Below are the code and all the weights of a small trained network. Each question names an input and a target symbol and asks about switching units off, where a switched-off unit gives its printed mean instead of its output.

import numpy as np


def w(rows, s, z=0):
    codes = np.array(rows[::2]) - 128.0
    scale = np.full(codes.shape[1], s)
    scale[-1] = z or s
    return codes * scale


def norm(h):
    return h / np.sqrt((h * h).mean(-1, keepdims=True) + 1e-5)


def f(y):
    return y / 2 * (1 + np.tanh(0.7978845608 * (y + 0.044715 * y**3)))


def softmax(a):
    e = np.exp(a - a.max(-1, keepdims=True))
    return e / e.sum(-1, keepdims=True)


def log_softmax(a):
    a = a - a.max(-1, keepdims=True)
    return a - np.log(np.exp(a).sum(-1, keepdims=True))


def net(x, mask):
    ids = ['Ωαβγδψ'.index(c) for c in x.split()]
    T = len(ids)
    res = E[ids] + P[:T]
    u = 0
    for l in range(3):
        q, k, v = (norm(res) @ M[l].T for M in (Q, K, V))
        z = softmax(np.where(np.tri(T) > 0, q @ k.T / 3**0.5, -1e9)) @ v
        res = res + np.where(mask[u], z, O[l][:, -1]) @ O[l][:, :-1]
        u += 1
        y = f(norm(res) @ A[l][:, :-1].T + A[l][:, -1])
        res = res + np.where(mask[u : u + 4], y, B[l][:, -1]) @ B[l][:, :-1]
        u += 4
    return log_softmax(norm(res)[-1] @ U[:, :-1].T + U[:, -1])


Q, K, V, O, A, B = {}, {}, {}, {}, {}, {}
E = w([
[24,70,222,147,191],'Ω',
[142,201,183,197,111],'α',
[136,209,204,72,128],'β',
[118,78,229,99,67],'γ',
[134,97,108,106,255],'δ',
[105,123,58,62,135],'ψ',
],0.019)
P = w([
[138,161,2,53,129],'0',
[153,169,76,124,163],'1',
[141,155,109,154,158],'2',
[126,143,131,168,147],'3',
[118,147,138,178,122],'4',
[117,144,147,186,113],'5',
[107,148,154,189,102],'6',
[103,144,161,187,95],'7',
[114,139,169,186,98],'8',
[109,144,168,185,87],'9',
[114,139,183,180,91],'10',
],0.0084)
Q[0] = w([
[82,236,211,136,87],'L0H0',
[105,205,150,141,187],'L0H0',
[175,252,234,106,121],'L0H0',
],0.016)
K[0] = w([
[21,226,192,80,119],'L0H0',
[69,178,166,171,192],'L0H0',
[135,223,253,80,104],'L0H0',
],0.014)
V[0] = w([
[63,166,152,135,187],'L0H0',
[176,91,104,247,125],'L0H0',
[27,78,176,118,79],'L0H0',
],0.011)
O[0] = w([
[204,167,114,130,17,254],'L0H0',
[146,51,123,32,68,32],'L0H0',
[254,25,172,97,239,110],'L0H0',
],0.0085,0.0061)
A[0] = w([
[86,96,184,158,68,83],'L0N0',
[116,212,36,168,107,255],'L0N1',
[251,168,34,178,134,92],'L0N2',
[172,77,70,99,100,107],'L0N3',
],0.014,0.0023)
B[0] = w([
[127,103,148,115,135,174],'L0N0',
[167,98,138,127,167,253],'L0N1',
[88,120,106,127,119,161],'L0N2',
[93,207,34,145,4,121],'L0N3',
],0.026,0.014)
Q[1] = w([
[113,95,139,147,70],'L1H0',
[176,160,170,131,93],'L1H0',
[159,31,96,254,78],'L1H0',
],0.013)
K[1] = w([
[89,156,146,70,128],'L1H0',
[138,164,153,151,123],'L1H0',
[171,164,165,7,149],'L1H0',
],0.016)
V[1] = w([
[126,9,70,190,59],'L1H0',
[89,84,85,90,157],'L1H0',
[121,225,147,178,63],'L1H0',
],0.014)
O[1] = w([
[250,209,93,135,254,17],'L1H0',
[240,196,103,97,105,56],'L1H0',
[126,38,226,214,171,2],'L1H0',
],0.0097,0.0085)
A[1] = w([
[53,185,140,239,146,93],'L1N0',
[163,242,95,244,196,2],'L1N1',
[94,18,47,75,102,113],'L1N2',
[177,91,251,181,151,47],'L1N3',
],0.017,0.00085)
B[1] = w([
[62,154,206,187,87,198],'L1N0',
[79,129,140,251,144,148],'L1N1',
[37,162,148,102,92,171],'L1N2',
[181,190,138,119,165,254],'L1N3',
],0.022,0.016)
Q[2] = w([
[248,5,139,207,29],'L2H0',
[95,169,145,145,153],'L2H0',
[73,72,164,59,94],'L2H0',
],0.017)
K[2] = w([
[81,80,7,31,154],'L2H0',
[159,93,175,140,123],'L2H0',
[84,183,140,94,227],'L2H0',
],0.018)
V[2] = w([
[97,41,87,84,195],'L2H0',
[126,25,171,246,144],'L2H0',
[151,78,198,81,114],'L2H0',
],0.013)
O[2] = w([
[124,199,181,6,89,7],'L2H0',
[175,213,36,45,214,85],'L2H0',
[161,160,157,172,113,133],'L2H0',
],0.012)
A[2] = w([
[83,71,117,142,167,13],'L2N0',
[135,250,126,131,78,84],'L2N1',
[173,120,180,198,157,2],'L2N2',
[127,146,195,177,119,120],'L2N3',
],0.022,0.0027)
B[2] = w([
[190,169,156,90,74,147],'L2N0',
[117,9,113,3,140,155],'L2N1',
[216,140,152,48,146,227],'L2N2',
[144,132,68,120,86,250],'L2N3',
],0.021)
U = w([
[115,96,139,142,155,2],'Ω',
[102,175,228,194,210,189],'α',
[70,125,123,119,22,115],'β',
[245,144,105,104,96,82],'γ',
[113,136,58,152,156,169],'δ',
[112,147,34,166,160,217],'ψ',
],0.011,0.004)

Each question gives the input, a string of symbols that net reads in full, and the target symbol t.
The units are the heads (3 rows each of Q, K, V and O) and the neurons (one row each of A and B). Each row of codes is followed by its name. A weight is (code - 128) times the scale printed after its matrix; where a second scale follows, it is the last column's (O, A, B and U).
mask holds one flag per unit, layer by layer, with each layer's heads first. A switched-off unit (its flag False) gives its mean, the last column of its rows in O or B, instead of its output. The means were averaged over made-up inputs and are rounded, as every weight is.
A unit's drop is (log p(t) with every unit on - log p(t) with that unit switched off) / (log p(t) with every unit on - log p(t) with every unit switched off).
The circuit of an input: a set's keep is (log p(t) with only the set's units on - log p(t) with every unit switched off) / (log p(t) with every unit on - log p(t) with every unit switched off). Starting from the 12 units with the biggest drops (on a tie, the unit counted first), units are removed one at a time, each time the one whose removal leaves the highest keep (on an exact tie, the one counted first), for as long as the keep stays at least 0.8.
units of the circuit, in order: the units of the circuit, biggest drop first
unit that matters most: the unit with the biggest drop
k most important neurons: the k neurons with the biggest drops, biggest first
top k neurons in layer l: the k neurons of layer l with the biggest drops, biggest first
drop when u is switched off: that unit's drop, to one decimal
input Ω Ω α α α α δ, target β: unit that matters most => L0N2
input α α β, target α: units of the circuit, in order => (L0H0, L1H0)
input ψ α γ, target β: 4 most important neurons => (L0N1, L1N0, L1N3, L0N3)
input β α α α Ω γ α α α β δ, target β: 3 most important neurons => (L0N2, L1N2, L1N3)
input α α γ, target β: 3 most important neurons => (L0N1, L1N2, L2N2)
input γ δ Ω ψ Ω α β, target α: top 2 neurons in layer 0 => (L0N1, L0N0)
input δ δ Ω α ψ β Ω ψ, target ψ: 2 most important neurons => (L1N0, L2N2)
input Ω Ω Ω α, target β: 2 most important neurons => (L1N3, L2N2)
input Ω Ω Ω α α ψ, target β: 3 most important neurons => (L1N3, L0N2, L1N2)
input α ψ β, target ψ: 3 most important neurons => (L0N1, L1N1, L1N3)
input β α α Ω α α Ω α ψ δ, target δ: 2 most important neurons => (L2N2, L0N2)
input Ω ψ Ω Ω γ α, target β: 4 most important neurons => (L1N3, L2N2, L0N1, L1N0)
input Ω δ α ψ, target β: 3 most important neurons => (L1N3, L1N0, L2N2)
input α β Ω, target α: 2 most important neurons => (L2N3, L1N2)
input β α Ω Ω α ψ α α, target α: unit that matters most => L0H0
input β α α Ω, target α: 4 most important neurons => (L2N3, L1N2, L2N2, L1N0)
input Ω α ψ β, target ψ: top 2 neurons in layer 0 => (L0N1, L0N0)
input β Ω α α α α Ω α Ω α ψ, target ψ: 2 most important neurons => (L2N2, L1N0)
input α α Ω, target β: 2 most important neurons => (L0N1, L1N2)
input α δ β γ α α α, target α: units of the circuit, in order => (L1N0)
input β γ β β β α Ω, target β: drop when L0N1 is switched off => 1.7
input β α δ, target δ: drop when L0H0 is switched off => 0.1
